Below is a small trained network, with its code and all its weights. Each question gives an input and a class and asks what happens when units are switched off, that is, made to give their printed mean instead of their output.

import numpy as np


def w(rows, s, z=0):
    codes = np.array(rows[::2]) - 128.0
    scale = np.full(codes.shape[1], s)
    scale[-1] = z or s
    return codes * scale


def f(y):
    return np.maximum(y, 0)


def log_softmax(a):
    a = a - a.max(-1, keepdims=True)
    return a - np.log(np.exp(a).sum(-1, keepdims=True))


def net(x, mask):
    res = np.array(x, float).reshape(1, 3) / 4 @ E
    y = f(res @ A[0][:, :-1].T + A[0][:, -1])
    res = res + np.where(mask, y, B[0][:, -1]) @ B[0][:, :-1]
    return log_softmax(res[-1] @ U[:, :-1].T + U[:, -1])


A, B = {}, {}
E = w([
[181,234,35,143,178,201,249,180,84,88,110],'x0',
[113,136,194,50,118,130,113,146,102,145,222],'x1',
[152,152,104,178,145,138,228,58,165,107,178],'x2',
],0.014)
A[0] = w([
[144,123,53,175,136,72,164,120,159,192,96,129],'N0',
[200,123,151,189,136,124,200,63,166,56,114,127],'N1',
[161,117,152,197,144,162,89,131,184,110,29,193],'N2',
[153,66,108,139,52,153,187,117,158,127,106,150],'N3',
[43,78,124,169,90,67,124,25,177,122,155,74],'N4',
[118,119,113,65,150,177,141,102,152,141,150,213],'N5',
[124,84,111,143,127,36,97,86,210,148,134,192],'N6',
[109,105,61,139,126,94,137,119,169,169,61,251],'N7',
[112,151,143,100,119,148,157,152,119,140,231,195],'N8',
[140,129,228,99,76,150,65,63,61,106,170,139],'N9',
[131,139,188,154,170,137,139,81,145,116,175,254],'N10',
[100,118,138,120,169,153,74,247,68,166,15,178],'N11',
[79,135,143,90,125,107,79,93,82,188,129,155],'N12',
[53,65,191,90,89,122,81,254,123,162,152,177],'N13',
],0.0087,0.0053)
B[0] = w([
[166,120,118,184,155,135,85,153,193,159,126,167],'N0',
[101,132,99,175,143,154,113,170,160,88,87,186],'N1',
[116,179,255,83,165,120,139,19,65,108,214,182],'N2',
[179,109,99,123,125,141,93,118,150,168,152,153],'N3',
[111,172,185,91,119,50,122,118,79,73,199,202],'N4',
[85,119,139,157,127,162,108,133,129,203,126,158],'N5',
[54,188,247,107,120,11,136,65,65,167,189,207],'N6',
[213,91,75,109,170,145,140,113,168,91,135,181],'N7',
[112,212,183,124,80,147,74,19,77,218,220,183],'N8',
[71,73,125,153,104,172,126,193,181,151,120,213],'N9',
[185,117,66,110,188,105,193,124,107,51,152,176],'N10',
[119,235,187,131,103,100,121,58,21,155,246,226],'N11',
[112,92,118,142,163,181,190,146,198,104,72,196],'N12',
[93,27,99,180,147,158,160,180,180,107,74,255],'N13',
],0.0083,0.02)
U = w([
[105,162,178,156,45,111,73,72,104,168,140,202],'0',
[163,168,157,83,170,87,201,103,90,102,150,25],'1',
[136,42,106,175,145,151,140,184,219,117,2,249],'2',
],0.0091,0.0016)

Each question gives the input, the list of numbers given to net, and the class t.
The units are the neurons (one row each of A and B). Each row of codes is followed by its name. A weight is (code - 128) times the scale printed after its matrix; where a second scale follows, it is the last column's (A, B and U).
mask holds one flag per neuron, in row order. A switched-off neuron (its flag False) gives its mean, the last column of its row in B, instead of its output. The means were averaged over made-up inputs and are rounded, as every weight is.
A unit's drop is (log p(t) with every unit on - log p(t) with that unit switched off) / (log p(t) with every unit on - log p(t) with every unit switched off).
The circuit of an input: a set's keep is (log p(t) with only the set's units on - log p(t) with every unit switched off) / (log p(t) with every unit on - log p(t) with every unit switched off). Starting from the 12 units with the biggest drops (on a tie, the unit counted first), units are removed one at a time, each time the one whose removal leaves the highest keep (on an exact tie, the one counted first), for as long as the keep stays at least 0.8.
units of the circuit, in order: the units of the circuit, biggest drop first
k most important neurons: the k neurons with the biggest drops, biggest first
drop when u is switched off: that unit's drop, to one decimal
input [5,2,-3], class 0: units of the circuit, in order => [N10; N7]
input [2,-5,7], class 2: units of the circuit, in order => [N11]
input [7,5,-3], class 0: units of the circuit, in order => [N8; N10]
input [6,3,-6], class 0: units of the circuit, in order => [N10; N11]
input [-6,-3,5], class 1: units of the circuit, in order => [N10; N8]
input [-6,2,-3], class 2: 2 most important neurons => [N13; N12]
input [0,8,-8], class 2: 3 most important neurons => [N13; N12; N6]
input [6,-1,8], class 2: 2 most important neurons => [N1; N11]
input [5,3,-8], class 0: 2 most important neurons => [N11; N10]
input [2,-8,-6], class 1: 4 most important neurons => [N7; N8; N2; N9]
input [-4,-6,3], class 1: 2 most important neurons => [N7; N8]
input [-3,7,-1], class 2: 2 most important neurons => [N13; N11]
input [2,-4,-8], class 1: drop when N2 is switched off => 0.4
input [-4,0,7], class 1: units of the circuit, in order => [N10]
input [3,3,-3], class 0: drop when N10 is switched off => 0.2
input [5,8,-2], class 0: drop when N8 is switched off => 0.3
input [-3,-5,7], class 1: drop when N9 is switched off => 0.0
